Here is a tiny trained network, its code and every weight. The questions are about switching its units off for an input and a class, where a switched-off unit gives its printed mean instead of its output.

import numpy as np


def w(rows, s, z=0):
    codes = np.array(rows[::2]) - 128.0
    scale = np.full(codes.shape[1], s)
    scale[-1] = z or s
    return codes * scale


def norm(h):
    return h / np.sqrt((h * h).mean(-1, keepdims=True) + 1e-5)


def f(y):
    return np.maximum(y, 0)


def log_softmax(a):
    a = a - a.max(-1, keepdims=True)
    return a - np.log(np.exp(a).sum(-1, keepdims=True))


def net(x, mask):
    res = np.array(x, float).reshape(1, 4) / 4 @ E
    u = 0
    for l in range(2):
        y = f(norm(res) @ A[l][:, :-1].T + A[l][:, -1])
        res = res + np.where(mask[u : u + 16], y, B[l][:, -1]) @ B[l][:, :-1]
        u += 16
    return log_softmax(norm(res)[-1] @ U[:, :-1].T + U[:, -1])


A, B = {}, {}
E = w([
[186,200,198,189,69,90],'x0',
[171,106,108,182,101,1],'x1',
[92,147,183,198,221,100],'x2',
[74,239,99,122,132,55],'x3',
],0.0077)
A[0] = w([
[113,98,183,88,123,100,65],'L0N1',
[52,111,130,149,178,63,155],'L0N2',
[56,120,111,111,226,165,110],'L0N3',
[113,187,129,105,3,79,90],'L0N4',
[36,6,55,110,107,182,39],'L0N5',
[164,23,124,117,145,163,88],'L0N6',
[95,106,69,48,154,134,3],'L0N7',
[138,99,176,92,107,172,61],'L0N8',
[175,152,119,86,69,182,15],'L0N9',
[33,86,120,137,213,153,62],'L0N10',
[63,164,2,133,149,100,68],'L0N11',
[36,124,106,107,200,152,55],'L0N12',
[204,90,191,123,134,159,116],'L0N13',
[170,121,171,133,42,101,91],'L0N14',
[85,124,61,71,102,187,70],'L0N15',
[86,170,111,106,154,113,112],'L0N16',
],0.0098,0.0067)
B[0] = w([
[154,113,125,114,84,92,128],'L0N1',
[176,111,149,156,199,95,252],'L0N2',
[54,99,175,82,62,106,254],'L0N3',
[225,148,41,70,144,127,222],'L0N4',
[158,112,43,254,108,102,236],'L0N5',
[70,141,124,160,151,52,235],'L0N6',
[94,169,56,199,117,225,169],'L0N7',
[118,73,137,177,191,99,161],'L0N8',
[151,65,193,113,194,100,161],'L0N9',
[148,77,193,60,51,103,227],'L0N10',
[114,102,191,70,107,190,218],'L0N11',
[88,123,186,62,89,65,214],'L0N12',
[79,76,167,84,102,197,216],'L0N13',
[160,108,105,97,54,76,205],'L0N14',
[87,148,119,198,165,206,203],'L0N15',
[140,43,148,80,167,78,193],'L0N16',
],0.0075,0.0054)
A[1] = w([
[132,95,138,156,184,185,26],'L1N1',
[149,163,106,89,104,129,49],'L1N2',
[76,144,95,89,189,147,239],'L1N3',
[156,158,147,160,190,113,253],'L1N4',
[165,94,158,161,105,161,44],'L1N5',
[101,127,56,127,61,126,39],'L1N6',
[152,174,143,95,134,160,75],'L1N7',
[75,190,141,70,106,95,127],'L1N8',
[141,114,181,107,124,184,69],'L1N9',
[168,153,101,139,136,83,95],'L1N10',
[77,111,172,186,151,149,41],'L1N11',
[198,125,143,164,7,117,127],'L1N12',
[146,70,116,146,103,142,133],'L1N13',
[89,98,111,105,74,187,182],'L1N14',
[121,121,106,121,130,114,248],'L1N15',
[135,81,133,140,131,69,120],'L1N16',
],0.015,0.0023)
B[1] = w([
[119,150,107,107,69,105,167],'L1N1',
[172,143,109,132,97,163,166],'L1N2',
[98,52,118,124,78,108,190],'L1N3',
[109,153,82,157,175,148,180],'L1N4',
[70,149,152,106,154,143,178],'L1N5',
[148,162,93,140,115,178,195],'L1N6',
[173,126,87,45,90,81,152],'L1N7',
[98,11,187,112,125,110,199],'L1N8',
[155,207,186,137,164,163,187],'L1N9',
[160,166,83,182,160,116,188],'L1N10',
[167,123,119,62,85,133,205],'L1N11',
[60,58,177,102,88,131,244],'L1N12',
[94,150,134,100,158,89,225],'L1N13',
[108,129,133,186,171,85,244],'L1N14',
[154,173,150,154,95,156,182],'L1N15',
[112,141,206,88,164,132,254],'L1N16',
],0.011,0.0075)
U = w([
[191,180,112,172,96,94,58],'0',
[162,139,105,141,151,172,5],'1',
[197,115,84,46,54,104,163],'2',
[51,78,206,90,133,118,197],'3',
[87,114,6,170,94,189,168],'4',
[161,142,99,142,159,178,1],'5',
[166,181,97,178,239,84,166],'6',
[172,227,178,80,142,184,102],'7',
],0.022,0.0082)

Each question gives the input, the list of numbers given to net, and the class t.
The units are the neurons (one row each of A and B). Each row of codes is followed by its name. A weight is (code - 128) times the scale printed after its matrix; where a second scale follows, it is the last column's (A, B and U).
mask holds one flag per neuron, layer by layer. A switched-off neuron (its flag False) gives its mean, the last column of its row in B, instead of its output. The means were averaged over made-up inputs and are rounded, as every weight is.
A unit's drop is (log p(t) with every unit on - log p(t) with that unit switched off) / (log p(t) with every unit on - log p(t) with every unit switched off).
The circuit of an input: a set's keep is (log p(t) with only the set's units on - log p(t) with every unit switched off) / (log p(t) with every unit on - log p(t) with every unit switched off). Starting from the 12 units with the biggest drops (on a tie, the unit counted first), units are removed one at a time, each time the one whose removal leaves the highest keep (on an exact tie, the one counted first), for as long as the keep stays at least 0.8.
circuit, biggest first: the units of the circuit, biggest drop first
most important unit: the unit with the biggest drop
k most important neurons: the k neurons with the biggest drops, biggest first
k most important neurons of layer l: the k neurons of layer l with the biggest drops, biggest first
drop when u is switched off: that unit's drop, to one decimal
input [-2,3,-6,5], class 2: circuit, biggest first	L0N4
input [1,6,-1,3], class 0: 2 most important neurons	L1N10, L0N3
input [-1,-2,-7,8], class 2: 3 most important neurons	L0N4, L1N7, L0N5
input [-6,0,-2,3], class 4: 3 most important neurons	L0N7, L0N5, L0N15
input [7,-8,-3,3], class 2: circuit, biggest first	L1N7, L0N4
input [6,2,0,6], class 0: 2 most important neurons	L1N10, L0N4
input [-3,7,-5,-2], class 2: 2 most important neurons	L1N6, L1N14
input [-5,6,3,-4], class 6: circuit, biggest first	L1N12, L1N8, L1N3
input [-4,6,0,5], class 6: 2 most important neurons of layer 0	L0N2, L0N3
input [-7,-3,-6,8], class 4: 2 most important neurons of layer 0	L0N7, L0N5
input [8,2,-4,6], class 2: 2 most important neurons	L0N4, L1N12
input [8,3,4,4], class 6: 2 most important neurons of layer 1	L1N4, L1N10
input [7,-8,-8,-1], class 7: 2 most important neurons of layer 1	L1N9, L1N8
input [4,-3,3,4], class 6: most important unit	L0N3
input [7,-2,0,0], class 2: 2 most important neurons of layer 0	L0N4, L0N3
input [3,8,-2,-1], class 2: drop when L1N8 is switched off	0.1
input [5,-8,-3,0], class 7: drop when L1N9 is switched off	0.5
input [-3,-7,-4,0], class 4: drop when L0N5 is switched off	0.2
